In the rows, 128 means zero.
Each row of numbers belongs to one of the objects below and depends on some of the facts about them. Some rows are named. Which object is each other row?

Facts:
J991 seskosik J207, J267
J351 seskosik J889, J886, J637, J139
J897 seskosik J280
J214 seskosik J21, J637
J938 seskosik J806, J694, J537
J703 seskosik J941, J972
J52 seskosik J326, J735
J564 seskosik J521, J484
J40 seskosik J550, J125, J839
J306 seskosik J521
J586 seskosik J361, J537, J438
J692 seskosik J952, J790, J361
J633 seskosik J732, J21, J713, J942
J212 seskosik J110, J49
J188 seskosik J623, J629
J926 seskosik J75, J284, J163
J94 seskosik J337, J438
J4 seskosik J695, J870
J850 seskosik J629
J355 seskosik J920, J855, J337, J942
J930 seskosik J950
J902 seskosik J156, J521, J412, J713
J830 seskosik J207, J889, J831
J655 seskosik J588, J689, J454
J677 seskosik J835, J267
J114 seskosik J326, J939, J88, J285, J950
J814 seskosik J952, J811
J970 seskosik J521, J695, J395
J874 seskosik J570, J637, J49
J708 seskosik J252, J481, J163
J333 seskosik J623, J629, J711, J776
J250 seskosik J711, J942
J315 seskosik J280, J284
J771 seskosik J409, J21, J776
J863 seskosik J537
J717 seskosik J695, J285
J759 seskosik J886, J252
J251 seskosik J621, J835
J990 seskosik J550, J88
J209 seskosik J409, J640, J139
J852 seskosik J156, J2, J831
J737 seskosik J481
plodo J899 <- J991, J188, J870, J708
plodo J40 <- J430, J637, J207, J588
plodo J237 <- J889, J938, J140, J814, J361, J259, J717
plodo J839 <- J351, J453, J633, J790, J830, J874
plodo J713 <- J942, J125, J412
plodo J621 <- J711, J897, J695, J163, J94
plodo J259 <- J326, J886, J280, J251
plodo J484 <- J839, J947, J850, J902, J899, J252, J546
plodo J341 <- J629, J969
plodo J947 <- J88, J855, J481, J333, J852
plodo J880 <- J806, J564, J692, J91, J454, J621
plodo J786 <- J214, J327, J570, J2
plodo J902 <- J703, J52, J306, J586, J409, J601
plodo J252 <- J950, J689, J771, J146, J737
plodo J889 <- J831, J972, J389, J355, J250, J209
plodo J110 <- J623, J864
plodo J521 <- J110, J114
plodo J412 <- J955, J315
plodo J267 <- J640, J4, J285, J835
plodo J588 <- J735, J550, J75, J776, J861
plodo J63 <- J284, J337, J608
plodo J811 <- J694, J395, J438, J156, J303, J920, J49
plodo J337 <- J295, J930, J970, J21
plodo J939 <- J267, J952, J811, J786, J759
plodo J608 <- J212, J537
plodo J564 <- J732
plodo J759 <- J926
plodo J140 <- J511, J863, J990
plodo J114 <- J655, J677, J139, J941, J525

Some objects and their rows:
J327: [123 145 165 134  89 121 151 142 105 110 142 131 129 103 137 158  95 125
  71 149 138  95 111 144 115 150 120  90 138 111 117 115 137 121 139 126
 122 110 132 125 129 153 110 143 139 138 140 114 133 112 131 111 124 136]
J870: [101 101  94  85 200 138 143 123 149 158 160 145 102 118 194 110 151  97
 122 155 112 154 142 149 113 122 117 169 142  89 165 101 112 104 144 131
 118  88 143 122 146 133 135  83 122 128 133 128 162 108 147 109 126 111]
J49: [153 113 213 147  85  71 148 142 155 103 131 122 139 113 115 151  65 117
 116  99 101  64 129 150  76 137 144 130 118  89  93 138 161 148 147 136
 100 107 119 101 132  96 107 169 163 119 134  97 134  84 109 149 135 119]
J786: [125 146 168 131  85 117 124 158  84 130 143 116 148 123 121 157 135 115
 116 135 138  92 106 139 116 158 123 114 143 125 122 105 137 107 134 125
 118 134 140 149 128 160  98 146 134 147 129 119 136 115 138 128 125 141]
J110: [146 126 160 150  91  91  88 145 114 158 103  86 132 159 119 133 141  87
 177  84 104 129 150 130 123 118 147 173 125 105 110 146 132 120 125 119
 145 145 102 112 109 104 110 163 136 108 123 133 141 120 108 153 150 133]
J640: [134 113 199 154  82  92 131 141 165  85 142 123 124 111 117 145  66 120
 128  97 116  75 122 144  84 131 150 119 117 116 104 147 160 159 137 143
 101 121 122 110 137 109 113 169 157 142 142  86 131 104 103 147 144 115]
J395: [115  91 164  95 124 119 179 140 154  93 186 132 139 107 192 143  86 118
  83 188 135  93 131 167  90 187 119 163 156  98 129  70 145 113 166 122
 149  93 148 107 134 172 124  98  98 120 155  96 161  85 166 134 159 100]
J839: [ 93 109 104  82 176  96  84 154  78 202 143 148 147 152 150 149 153 109
 141 112 131 126 131 138 108 137 106 139 116  56 142 132  99 107 138 116
  99 134 111 138 167 104  90 123 130 115 117 155 154 104 123 117 126 142]
J835: [156 182 214 129  78  91 200 178 110 136 161 162 107  73 118 172 106  84
  84 153 107  74 159  96 124 133 168 140 122 100 119  86 171 112 128 126
 111 120 161 130 126  97  94 147 155 122 144  94 113  87 116 126 104 135]
J677: [143 211 137 174  80 139 177 140 111 151 111 139  85 113 129 142 128  48
 124 120 103 159 160 125 176 102 179 164 140 161  84 109  93 107 121  84
 153 126 124 122  35 106 120 177 105 108 146 137 112 169  88 121 102 204]
J955: [112 140 125 135 119 132 126 133 108 141 120 131 120 117 111 126 132 122
 108 153 129 123 135 112 143 123 117 131 130 128 117 133 126 123 124 132
 146 137 124 136 144 135 132 134 118 130 131 127 115 129 132 119 130 139]
J409: [130  89 148 120 167  91 108 133 194 132 138 110  86 128 133 107 107 109
 164  55 106 148 124 143 100  74 151 132 112 106 150 164 149 159 118 141
  85 121 131 113 151  77 113 117 180 146 125 101 142 109  89 139 133  82]
J629: [102 116 158 115 115  72  92 161 151 135 155  89 100 126 121 108  91 142
 110 118 129 135 110  92 135  84 132 122 114 129 152 162 178 142 123 131
 124 179 136 111 157  93 116 112 148 170 135  97 138 118  90 135 209  67]
J250: [101 138 104 114 110 156 110  99 186  82 154 138 163 174 117 118  87 197
 111  75 173 142 104 118 158 119 131  94 121 201 126 163 129 150 107 135
 137 197 126 145  81 113 157  82  89 160 118  98 140 181  99 138 172  97]
J886: [169 126 169 143  97 102 151  87 180  96 104 142 179 133 104 121 115 132
 165  88  89  94 163  88 110  85 123 165 110 118 129 189 166 139  96 151
 118 123  84 127 125  61 183 132 116 106  98 129 138  58 110 164 100  90]
J861: [126 170 103 168 140 110 108 179 131 140 114 155 108 135 131 114 110 125
 125 173 161 123 164 103 156 138 143 116 143 136 150 110 174 154 144 149
 113 145 105 130 157 153 178 162 129 125 112 144  87 151 141 106 141 154]
J412: [144  92 156  90 138 124 146 154 161 109 159 115 139 174 163 123 165 123
 180 150 117 143 129 107 138 156 144 207 131 148 139  80 166 120 126 135
 157 126 147 117 109 159 130 112 117 135 130  98 155 131 166 174 174  92]

Which object is each row?
No name comes twice in this set of rows, the named rows included.
[138  75 150  85 157 142 148  80 164 163 178 127 107 138 140  76 118 146
 121 228  99 131 154 113 118 158  85 203 109  65 152  97 140 116 137 130
 148  98 177 121 184 121  86  81  87  83 174 148 132 108 180 138 198 124]  J695
[ 70 145  78 131 129 130  73 149  85 159 127 178 159 164 136 136 134 124
 130 118 156 107 139 168 123 187 111 115 118 126 116 133  98 133 142 114
 106 166  79 153 134 161 111 176  80 113 117 189 125 180 149 131 125 220]  J40
[159  91 148 140 126 108  94 110 133 134  89 105 133 130 123 131 183  81
 212 107  73 128 115 143 101  90  87 138 140  87 143 166 151 113  97 160
 109  85 108 139 167 133 148 149 170 141 104 131 146  45 133 141  88  87]  J252
[ 69 106  43 100 197 149 110 110 114 156 156 186 120 129 165 119 142 120
 123 111 146 146 135 196  98 150 106 106 124  95 136 133  62 134 160 112
  96 104 108 137 133 135  93 120 105 123 138 172 151 158 134 110  84 183]  J52
[161  77 166 126 131 151 119  94 192 112 154  97  98 154 111  76  92 165
 149 151 119 146 127 109 133 127 130 157 111 131 137 130 160 136 112 124
 135 132 185 111 148 112  95 116 134 120 145 112 119 155 142 151 204  97]  J732
[103  98  97 141 115 135 140 132 116  79  96 137 152  88  95 119 131 144
 132 114  89 117 133 121 120 129 150 136  94 192  71 178  88 152 130 113
 104 118  87 111 105 109 100 183 125 146 114 140 109 180 105 174 106 173]  J212
[194 135 143 145 141 141 134 113  90 156  84  90 129 135  57 107 127 189
 113 149 137 135 132 114 145 130 125  97 114  88 125 115 133 118 142 127
 161 119 173 104 154 130 114 104 158  67 142 144  86 136 155 114 157 111]  J806
[104 199 101 173  84 149 114 142  84 159 119 109  72 104 135 136 121  79
  82 142 150 176 123 147 189  91 144 122 149 170 105 130  93  99 120  82
 182 156 115 152  75 149 128 147  82 155 148 148 132 157  91  87 135 184]  J655
[ 78 113 134  77 144  88  86 146  84 170 153 146 184 151 161 155 118 122
 105 142 137  91 135 165  68 181  94 160 118  55 126 119 116 113 148 112
 123 133  94 125 162 134  87 135  84 106 131 160 158  96 154 136 154 156]  J939
[131 156 116 129 142 155 196 118 154 146 140 179  76 118 141 145 166  61
 161  89  93 144 148 127 136 107 166 123 119 162 123 101 100 124 113 117
  86  99 162 148  77 110 116 158 153 140 132 130 117 181 109 115  41 169]  J991

Now the same objects, written a new way:
Some objects and their rows:
J629: [131  97 121 117 141 130 121 125 147 134 119  99 144  99  99 144  90 182
 105 140 114 122 142  99 127 185 143]
J708: [167 142 151 153 166 149 129 154  92 166 142 141 141 119 163 129 178 104
 166  56  82 112 148 119 162 133  67]
J926: [141 162 161 199 164 158 107 147 110 145  97 151 141  91 198 150 148 130
 128  82 110  85 123 159 160 164 118]
J952: [111 154 137 144  50 165 136 118 155  98 110 117 127 136 142 184  99 143
 125 153 117 117 166 120 104 135 164]
J942: [151  97 109 111 109 145 130 122 155 113 120 125 159 113  92 171  79 158
  99 145 108 121 136  84 122 154 144]
J855: [142  88 125 115  93 155 153 133 139 109 154 132 140 130 108 158 104 130
 132 105  88 117 147  72 118 143 122]
J484: [188 128  96 126 122 113 174 152 138  95 126 118 141 133  90 133 103  75
 100 120 116 124 155  87 133 126 111]
J412: [204 140  93 116 121 117 165 151 159 109 117 129 144 114  85 145  93  90
  81 134 126 122 137  94 136 135 124]
J970: [181 165 132 156 183 114 160 176 133 112 157 168 152  95 149 185 119  63
 107 160 148 210  82 133 163 136  96]
J695: [162 144  78  98 155 111 161  79 121 102  74 134 156 127  71 168  73 110
  55 173 141 152 163 154 122 121  76]
J717: [148 147 150 150 230 121 147 146 113  93 119 168 123 113 110 152 112 104
 124 136 168 133 118 160 154  99 117]
J389: [152 162 157 119 200 131 118  99 127 106 123 132 125 121 120 156 108 135
 135 140 142  94 127 139 166 133 146]
J49: [129 146 121 129  82 144 110 120 100 140 128 169 141 146 129 176 142 157
 119 133 156  90 177 153  92 170 146]
J640: [127 134 129 145  99 143 115 125 112 141 128 166 135 124 137 160 140 157
 112 138 152  87 155 144  97 186 150]
J361: [130 164 146 105  94 167 122  85 169  81 122 113 131 139 116 201  78 131
 143 162 110 113 153 100 135 103 170]
J771: [150  76 147 132 149 156 143 163 119 164 180 190 133 113 120 133 155 122
 149  69 108 130 107 114 113 149 109]
J930: [124 180 131 149 183 113 151 186 116 135 147 147 134  97 134 157 132 127
 141 155 168 222 120 154 157 140 118]

Which object is each row?
No name comes twice in this set of rows, the named rows included.
[158  74 156 134 144 158 149 162 133 144 187 193 141 120 128 146 140  90
 141  78 100 131  93 100 107 126 107]  J633
[181 105 144 131 146 125 179 152 123  99 158 162 140 130 122 146 121  47
 108 106 112 127 126 103 120 115  83]  J306
[138 163 178 126 153 161 122  99 170  95 134 144 113 129 132 194 108 119
 158 139 119 107 109 120 145  91 173]  J863
[163 144  94  89 111 133 108 141 138 139 163 138 166 122 106 189 125 155
 119 176 131 191 138  90 142 184 120]  J21
[184 136 149 130 143  88 132 134 114 157  51  97 147  91 168 161 114 145
 128 146 118  90 173 118 175 139 100]  J75
[182 116 155 122 154 134 169 154 120 136 196 170 114 131 135 141 149  50
 116  96 122 113 105 118 104 135  86]  J852
[149 121 177 137 205 171 118 110 171 109 150 177 133 100 134 176 110 130
 139 126 118  93  63 125 160 115 177]  J355
[136 141 125 122 158 137 132 107 137 149 103 134 129 111 120 161 108 141
 100 127 123 125 122 143 124 135 104]  J91
[166 137 118 111  99 133 134 126  84 135 120  97 151 141 130 127 143 115
 146  97  88  90 201  98 150 142  71]  J481
[144 175 119 145  98 104 149 133 140 136 132  99 102 127 121 130 116 123
  76 138 157  73 147 124 101 199 156]  J267
[130 127 146 110  62 159 157 123 139 105 147 115 121 156 111 162 113 111
 156 119  87 125 169  83 110 108 121]  J790
[123 157 119 162  59 154 140 134 160 103 104 130 123 127 126 171 107 140
 124 126 128 100 151 118 113 145 176]  J811
[134 155 130 136 151 113 141 140 116 130 108 112 121 119  98 138 117 157
 127 142 149 144 160 141 130 138 121]  J125
[114 152 148 145 108 112 140 118 131 126 140 102 107 119 154 147 112 135
  79 168 154  75 135 147  89 218 154]  J835

Now the same objects, written a new way:
Known rows:
J831: [118 143 117 118 109 129 168 118 121 113 115 127 136 175 141 152 138 116
 124 107 119 115 126 136 122 120 119 139 118 124 119 112 154 128 117 171
 158 128 110 125 158 134 120]
J361: [142 126 134 122 167 165 122 114 124 121 137 190 123 112 125 133 115 110
 120 155 145 127 126 116 118 120  97 116 131 126 119 145 112 138 144 140
 162 121 130 126 123 121 131]
J525: [123 124 143 123 103 118 118 120 126 123 134 123 126 114 119 137 113 130
 122 128 124 129 126 118 125 118 117 134 132 124 117 119 124 117 124 129
 131 162 125 149 112 124 124]
J326: [119 124 119 141 125 120 157 126 123 164 157 116 121 116 159 136 117 114
 133 116 112 180 128 192 120 120 105 122 115 126 112 132 111 120 119 136
 134 127 178 124 119 120 121]
J732: [120 123 117 120 143 116 172 147 122 123 121 117 157 143 117 119 127 117
 133 103 131 125 128 109 127 151 126 114 127 139 121 107 112 137 142 142
 136 123 111 117 117 138 123]
J453: [125 128 120 118 121 108 119 126 135 131 154 130 117 115 120 128 119 127
 125 137 117 124 127 125 126 126 109 115 117 126 120 112 115 116 127 111
 117 126 120 125 128 121 123]
J621: [143 122 160 121 100 151 152 140 119 120 106 113 146 133 121 137 154 197
 120 113 118 118 127 130 126 164 192 118 118 125 113 131 110 146 121 111
 168 125 118 128 171 123 119]
J897: [123 120 139 125 103 153 151 137 122 124 136 118 122 115 134 115 117 131
 159 133 114 115 142 115 127 130 109 137 141 157 128 173 134 121 117 104
 121 124 133 140 117 120 119]
J280: [120 120 126 120 107 158 158 120 121 141 125 128 124 113 148 125 118 118
 159 132 118 118 123 134 116 129 107 124 137 136 120 166 142 117 117 150
 137 128 155 123 126 115 137]
J315: [126 122 135 114 107 140 113 118 137 139 118 127 122 108 132 119 115 118
 146 157 120 115 139 113 144 122 103 162 134 158 138 173 156 116 115 107
 110 124 148 126 114 115 121]
J939: [163 125 119 191 114 118 108 125 121 163 114 108 116 144 160 113 120 133
 125 113 120 157 135 175 122 118 126 112 120 125 125 128 113 144 117 115
 120 127 188 134 118 131 118]
J146: [126 128 123 118 123 114 116 125 131 129 158 123 112 117 118 128 118 130
 121 132 121 125 123 125 120 124 105 118 117 122 113 109 118 113 114 105
 119 125 115 124 125 118 125]
J295: [119 122 140 117 140 117 110 115 119 151 122 158 123 117 125 144 121 125
 125 155 121 112 120 137 122 130 105 119 120 126 120 122 112 118 116 120
 113 132 114 129 115 118 123]
J481: [121 121 127 122 104 161 127 111 135 147 128 120 125 116 127 126 117 119
 160 105 119 115 125 128 119 134 103 141 116 129 134 121 131 118 118 145
 147 125 153 122 139 121 158]
J970: [121 121 119 122 172 116 109 132 115 147 126 134 132 148 130 117 120 125
 118 134 145 114 123 131 156 118 161 187 127 146 119 111 148 117 125 113
 115 128 114 131 117 181 125]
J629: [122 117 112 117 141 111 177 121 124 119 120 112 146 132 121 136 115 117
 156 110 124 164 124 121 117 165 104 115 136 133 127 110 115 142 140 173
 111 131 113 124 126 116 152]
J920: [141 129 121 118 169 121 129 131 119 122 112 132 136 130 124 121 121 116
 121 106 144 125 124 116 117 123 108 116 128 134 120 112 111 146 151 172
 124 121 132 122 122 117 132]

Which object is each row?
No name comes twice in this set of rows, the named rows included.
[174 122 118 137 101 117 113 113 175 121 110 113 119 121 122 146 121 117
 124 144 121 137 123 133 119 119 122 114 201 126 125 153 117 126 116 118
 112 145 121 118 183 116 161]  J588
[119 122 177 242 103 121 109 140 119 149 109 120 122 136 120 118 131 174
 121 146 120 192 126 159 117 120 198 205 144 125 133 130 149 121 134 113
 115 138 192 170 117 134 125]  J114
[130 125 114 114 146 128 198 143 119 118 130 115 167 128 125 131 115 114
 168 108 138 144 131 114 118 183 115 108 146 151 120 107 115 147 136 143
 124 124 113 123 122 123 146]  J711
[134 119 119 116 163 120 162 127 118 116 118 122 148 142 123 128 122 116
 129 107 139 140 122 113 121 144 108 116 140 135 114 108 119 156 169 185
 129 130 120 121 120 120 143]  J942
[121 131 146 118  99 126 112 125 124 118 121 137 128 129 120 152 166 155
 122 139 127 115 123 113 152 113 168 173 123 124 124 114 150 123 121 111
 126 161 117 149 149 120 122]  J677
[119 128 151 122  96 181 165 124 125 127 119 116 126 114 143 117 113 112
 178 105 118 120 132 126 119 156 105 135 135 134 135 154 118 115 115 134
 171 122 136 120 126 122 140]  J163
[121 124 136 118 103 162 107 120 171 115 111 120 118 144 122 114 144 124
 122 123 118 112 161 114 130 123 177 141 120 123 179 170 167 132 114 107
 111 126 158 119 120 133 119]  J759

The same objects again, as new rows of numbers:
Named rows:
J212: [121 164 110 110  79 117 136  81 101  96  73 142 134  89 103 121 107 128
 108 131 138 165  81  87  94  90  84 158 158 143 181 103 103 154 110  78
 148  88 127 131 153]
J315: [138 138 133 100 119 110 133  85 120 113  97 123 164  70 109 147 139 100
 132 143 159 130  60  59  79 106  96 176 178 144 200 101  68 145 118  60
 151 102 148 136 118]
J564: [118 138  93  84 109 115 127 115 132 113  92 140 133 100 120 151 100 129
 137 164 114 115  66  43 108 151 127 159 174 112 163  97 119 144 134  75
 129 108 128  99 133]
J990: [134 130 128 140 114 113 131  86 162 103  87 179 139 103 120 144  99 134
 117 136 147 105  75  88 118  57 123 179 136 138 166 123 114 168 103  70
 113  89 107 102 149]
J717: [135 125 121 125 119 122 125 105 156 113  90 163 137  92 125 146  95 126
 134 156 133 102  66  72 114  97 132 159 153 123 163 115 123 159 122  67
 119 103 106  99 154]
J4: [144 137 119 103 125 119 115 113 149 107 102 149 123  87 130 151  99 144
 153 174 115 113  61  56  97 107 133 152 155 134 190 111 130 157 117  80
 129 117 102 113 147]
J930: [158 129 124 125  98 112 104  79 146  92  97 175 134  90 105 127  89 140
 123 135 124 137  78  81 100  72 124 163 146 140 137 118 107 160 111  70
 128 111 101 118 142]
J972: [122 162 121 117 142 107 138  92 117 105  86 168 139 114 140 142 137  84
 116 131 142 126  97  93  92 114 114 205 185 130 179 133  93 160 102  90
 104 104  97 138 155]
J955: [129 156 114 109 115 107 126  90 123 101  91 155 138 102 129 134 125 105
 125 136 138 146  97  76  87 115 116 191 178 137 183 125 100 153 104  80
 118 104 121 134 145]
J969: [128 156 118 114 117 108 124  88 122 102  90 154 134 101 123 137 132 107
 127 130 138 140  99  75  86 123 106 189 172 137 183 123  97 154 103  81
 116 107 124 137 149]
J2: [138 172 130 101 126 132 121 131  94  94  91 137 101  87 148 134 111 127
 130 145 108 146  95  74  97 135 104 171 184 110 193 105 131 142 113  99
 124 133  92 127 159]
J637: [127 191 125 120 103 140 143 135  86 100  68 127 120  92 163 111 107 134
  89 101 132 172 125 106  91 117 113 189 191 140 184 106 102 138 110  79
 136 116 119 128 154]
J430: [129 154 113 113 114  97 121  95 125 119  88 151 137  99 133 132 126 113
 131 125 143 144  97  79  86 121 110 194 171 144 187 131  96 152 113  77
 115 118 117 125 153]
J831: [115 178 131 117 131 142 134 119  84  93  74 146 105  97 154 139 111 105
 104 130 129 143 101 105 110 129  97 187 197  87 177 105 123 144 122  90
 114 118  92 113 161]
J156: [144 171 128 103 135 137 124 141  95  91  97 138 101  89 160 139 106 130
 125 150 101 143  94  77  95 149 124 166 197 111 190 107 130 143 113 100
 125 141  91 129 156]
J889: [121 193 130 117 114 148 147 121  90  80  62 139 112 111 151 134 117 117
  88 112 132 150  98  98 112 115  82 194 202 112 175  89 115 132 118  92
 131 111 107 118 145]
J880: [124 166 112 100 108 105 125  94 130  93  95 154 138 113 126 145 128 109
 117 120 131 132 101  59  87 125 112 201 176 133 183 121  91 139 107  83
 119 103 127 131 132]

Rows to name:
No name comes twice in this set of rows, the named rows included.
[159 143 141 143 140 132 126 107 142  92  94 183 125 103 151 138 103 130
 100 117 135 108 103 104 114  77 142 196 162 122 147 128 104 158  98  74
 105 119  88 109 140]  J326
[117 179 124 114 106 121 121 115  88 103  82 132 101  93 152 130 119 126
 105 113 132 176 111  99  98 128  88 206 189 105 190 118 116 133 119  89
 114 142  94 114 153]  J207
[129 161 104 101 124  80 122  99 129 110  98 157 145 130 132 137 137  98
 120 110 133 153 114  69  74 124 117 213 198 150 186 148  77 139 121  92
 104 137 106 135 150]  J588
[155 151 120 114 133 126 102 131 132 112 109 152 112  81 147 132  98 130
 109 126 107 111 112  75 112 151 158 186 175  98 142 121 101 147 108  71
 113 132 103 106 121]  J695
[133 173 108  95 115 136 145 142  95  96  75 155 124 115 155 133 104 123
 118 137 103 137  99  74  99 152 146 169 206 132 153  98 113 131 125  81
 122 123 119 122 151]  J713
[145 128 132 116 131 138 121 123 116 106  96 164 101 102 138 136 101 120
 139 144 125 119 103  67  97 135 140 175 162 120 157 136 105 143 111  51
 111 132 107 129 137]  J870
[104 142 106 108 117 111 129  81 123 115  93 153 121 110 109 136 126  92
 143 152 151 137  94  56  79 117 104 181 154 146 198 146 101 153 106  62
 112  92 125 149 153]  J703
[133 117 125 127 106 133 127  90 153 112  93 161 110 103 111 139  88 137
 134 147 147 116  92  62  99  78 117 174 126 145 172 134 114 154 100  49
 111  94 125 118 139]  J52
[149 158 158 114 161 121 148 106 106 105  85 138 149  78 140 138 147  72
 108 123 162 119  89  98  98 113 112 205 208 129 179 110  55 150 110  76
 130 119 117 145 121]  J280
[136 120 107  99 108 109 109 103 123 112  88 165 128  86 107 136  88 123
 148 174 118 136  55  69 104 131 122 133 157 119 148  98 119 159 134  66
 135 122 109 106 142]  J970
[ 84 163 104 117 108 105 131  75 115 108  77 153 124 110 114 151 130 105
 119 137 144 143  76  85 105 100  68 185 172 103 200 115 131 161 114 101
 109  91  99 116 166]  J251
[137 125 115 125  88 123 114  83 180 102  95 170 151 102 108 151 100 152
 141 148 133 114  84  52 100  56 129 163 148 135 171 106 134 138 111  49
 120  90 129  91 139]  J114

